Below is a small trained network, with its code and all its weights. Each question gives an input and a target symbol and asks what happens when units are switched off, that is, made to give their printed mean instead of their output.

import numpy as np


def w(rows, s, z=0):
    codes = np.array(rows[::2]) - 128.0
    scale = np.full(codes.shape[1], s)
    scale[-1] = z or s
    return codes * scale


def f(y):
    return np.maximum(y, 0)


def softmax(a):
    e = np.exp(a - a.max(-1, keepdims=True))
    return e / e.sum(-1, keepdims=True)


def log_softmax(a):
    a = a - a.max(-1, keepdims=True)
    return a - np.log(np.exp(a).sum(-1, keepdims=True))


def net(x, mask):
    ids = ['βγδζηλμξπστφψω'.index(c) for c in x.split()]
    T = len(ids)
    res = E[ids] + P[:T]
    u = 0
    for l in range(2):
        q, k, v = (res @ M[l].T for M in (Q, K, V))
        z = softmax(np.where(np.tri(T) > 0, q @ k.T / 4**0.5, -1e9)) @ v
        res = res + np.where(mask[u], z, O[l][:, -1]) @ O[l][:, :-1]
        u += 1
        y = f(res @ A[l][:, :-1].T + A[l][:, -1])
        res = res + np.where(mask[u : u + 4], y, B[l][:, -1]) @ B[l][:, :-1]
        u += 4
    return log_softmax(res[-1] @ U[:, :-1].T + U[:, -1])


Q, K, V, O, A, B = {}, {}, {}, {}, {}, {}
E = w([
[120,80,191,138],'β',
[60,141,10,123],'γ',
[130,117,201,123],'δ',
[139,144,212,119],'ζ',
[139,51,186,24],'η',
[163,164,86,76],'λ',
[84,103,213,110],'μ',
[157,231,88,155],'ξ',
[153,222,147,129],'π',
[118,22,188,151],'σ',
[92,143,185,131],'τ',
[195,131,157,94],'φ',
[86,80,195,124],'ψ',
[181,167,119,67],'ω',
],0.014)
P = w([
[109,157,254,41],'0',
[130,164,175,61],'1',
[143,167,205,52],'2',
[180,108,147,122],'3',
[144,126,158,102],'4',
[195,100,172,113],'5',
[164,92,130,143],'6',
[128,142,161,90],'7',
[130,133,138,106],'8',
[123,122,125,120],'9',
[120,103,93,142],'10',
[132,137,140,94],'11',
],0.0054)
Q[0] = w([
[223,78,67,137],'0.h0',
[38,162,157,164],'0.h0',
[225,5,52,52],'0.h0',
[194,2,92,131],'0.h0',
],0.0062)
K[0] = w([
[89,176,55,143],'0.h0',
[253,129,149,75],'0.h0',
[20,91,59,160],'0.h0',
[152,142,11,102],'0.h0',
],0.0062)
V[0] = w([
[159,142,114,151],'0.h0',
[109,143,92,234],'0.h0',
[149,69,2,165],'0.h0',
[197,157,166,154],'0.h0',
],0.0082)
O[0] = w([
[169,72,100,16,98],'0.h0',
[61,245,250,37,2],'0.h0',
[154,229,253,24,29],'0.h0',
[253,43,157,176,107],'0.h0',
],0.0056,0.004)
A[0] = w([
[195,70,114,118,136],'0.n0',
[108,122,192,182,209],'0.n1',
[28,94,194,113,203],'0.n2',
[9,132,109,112,253],'0.n3',
],0.011,0.0041)
B[0] = w([
[62,156,146,98,228],'0.n0',
[254,103,117,105,180],'0.n1',
[160,80,115,123,209],'0.n2',
[193,164,197,71,255],'0.n3',
],0.0092,0.0054)
Q[1] = w([
[176,70,29,45],'1.h0',
[27,54,106,159],'1.h0',
[83,83,210,136],'1.h0',
[156,214,228,254],'1.h0',
],0.0085)
K[1] = w([
[185,130,146,254],'1.h0',
[18,91,111,55],'1.h0',
[162,90,175,78],'1.h0',
[141,202,49,121],'1.h0',
],0.0066)
V[1] = w([
[1,161,162,91],'1.h0',
[73,68,191,80],'1.h0',
[85,118,90,178],'1.h0',
[157,156,145,168],'1.h0',
],0.0077)
O[1] = w([
[197,104,88,121,2],'1.h0',
[92,253,42,224,129],'1.h0',
[163,157,99,109,96],'1.h0',
[172,81,144,143,119],'1.h0',
],0.0059,0.0063)
A[1] = w([
[10,122,130,112,125],'1.n0',
[184,214,92,125,182],'1.n1',
[176,124,156,150,253],'1.n2',
[178,102,150,140,89],'1.n3',
],0.011,0.0029)
B[1] = w([
[5,114,123,174,173],'1.n0',
[193,79,212,250,253],'1.n1',
[127,57,2,156,251],'1.n2',
[102,162,124,225,196],'1.n3',
],0.0074,0.0036)
U = w([
[225,62,101,181,231],'β',
[191,87,137,178,88],'γ',
[197,110,77,94,42],'δ',
[141,163,97,114,103],'ζ',
[132,145,142,143,13],'η',
[81,141,186,160,77],'λ',
[95,108,127,73,97],'μ',
[152,134,93,95,73],'ξ',
[157,88,125,8,115],'π',
[202,190,195,124,233],'σ',
[132,130,113,84,231],'τ',
[144,135,104,110,4],'φ',
[92,122,187,151,18],'ψ',
[63,122,113,141,7],'ω',
],0.012,0.0031)

Each question gives the input, a string of symbols that net reads in full, and the target symbol t.
The units are the heads (4 rows each of Q, K, V and O) and the neurons (one row each of A and B). Each row of codes is followed by its name. A weight is (code - 128) times the scale printed after its matrix; where a second scale follows, it is the last column's (O, A, B and U).
mask holds one flag per unit, layer by layer, with each layer's heads first. A switched-off unit (its flag False) gives its mean, the last column of its rows in O or B, instead of its output. The means were averaged over made-up inputs and are rounded, as every weight is.
A unit's drop is (log p(t) with every unit on - log p(t) with that unit switched off) / (log p(t) with every unit on - log p(t) with every unit switched off).
The circuit of an input: a set's keep is (log p(t) with only the set's units on - log p(t) with every unit switched off) / (log p(t) with every unit on - log p(t) with every unit switched off). Starting from all 10 units, units are removed one at a time, each time the one whose removal leaves the highest keep (on an exact tie, the one counted first), for as long as the keep stays at least 0.8.
units of the circuit, in order: the units of the circuit, biggest drop first
unit that matters most: the unit with the biggest drop
k most important neurons: the k neurons with the biggest drops, biggest first
k most important neurons of layer l: the k neurons of layer l with the biggest drops, biggest first
drop when u is switched off: that unit's drop, to one decimal
input ω ξ γ ξ γ γ, target π: units of the circuit, in order : (1.h0, 0.n3, 0.h0)
input τ η η, target ω: 4 most important neurons : (0.n0, 1.n0, 0.n3, 0.n1)
input η ω γ, target β: 2 most important neurons of layer 0 : (0.n0, 0.n3)
input γ η γ τ δ η λ γ η γ η λ, target σ: 3 most important neurons : (1.n1, 1.n2, 0.n2)
input η γ γ η λ η β γ γ ψ, target β: units of the circuit, in order : (0.n1, 0.n2)
input λ γ η γ γ ω ζ ω σ π, target β: units of the circuit, in order : (0.h0, 1.n1)
input λ η δ σ λ λ ξ τ, target β: units of the circuit, in order : (0.n1, 0.h0)
input σ τ δ, target β: units of the circuit, in order : (0.h0)
input γ λ γ, target σ: 2 most important neurons : (0.n3, 1.n1)
input γ σ λ μ, target β: units of the circuit, in order : (0.n1, 1.n2)
input γ β ξ, target β: 3 most important neurons : (1.n1, 0.n0, 1.n2)
input ξ ψ π β β φ ζ ω γ δ γ μ, target β: 2 most important neurons of layer 0 : (0.n1, 0.n2)
input φ γ ω γ γ ψ φ, target σ: 2 most important neurons of layer 1 : (1.n1, 1.n0)
input γ η ξ, target β: unit that matters most : 0.h0
input ζ η γ γ γ β γ, target σ: 2 most important neurons of layer 0 : (0.n3, 0.n0)
input ξ γ γ, target π: 2 most important neurons of layer 0 : (0.n3, 0.n0)
input β φ ω δ ψ, target β: 2 most important neurons of layer 0 : (0.n1, 0.n2)
input γ η τ ξ π, target β: drop when 1.n2 is switched off : 0.1
input β η λ γ γ ζ φ, target σ: drop when 1.n0 is switched off : 0.1
input π φ η τ ζ, target β: most important neuron : (0.n1)
input η τ β, target β: drop when 0.h0 is switched off : 0.2
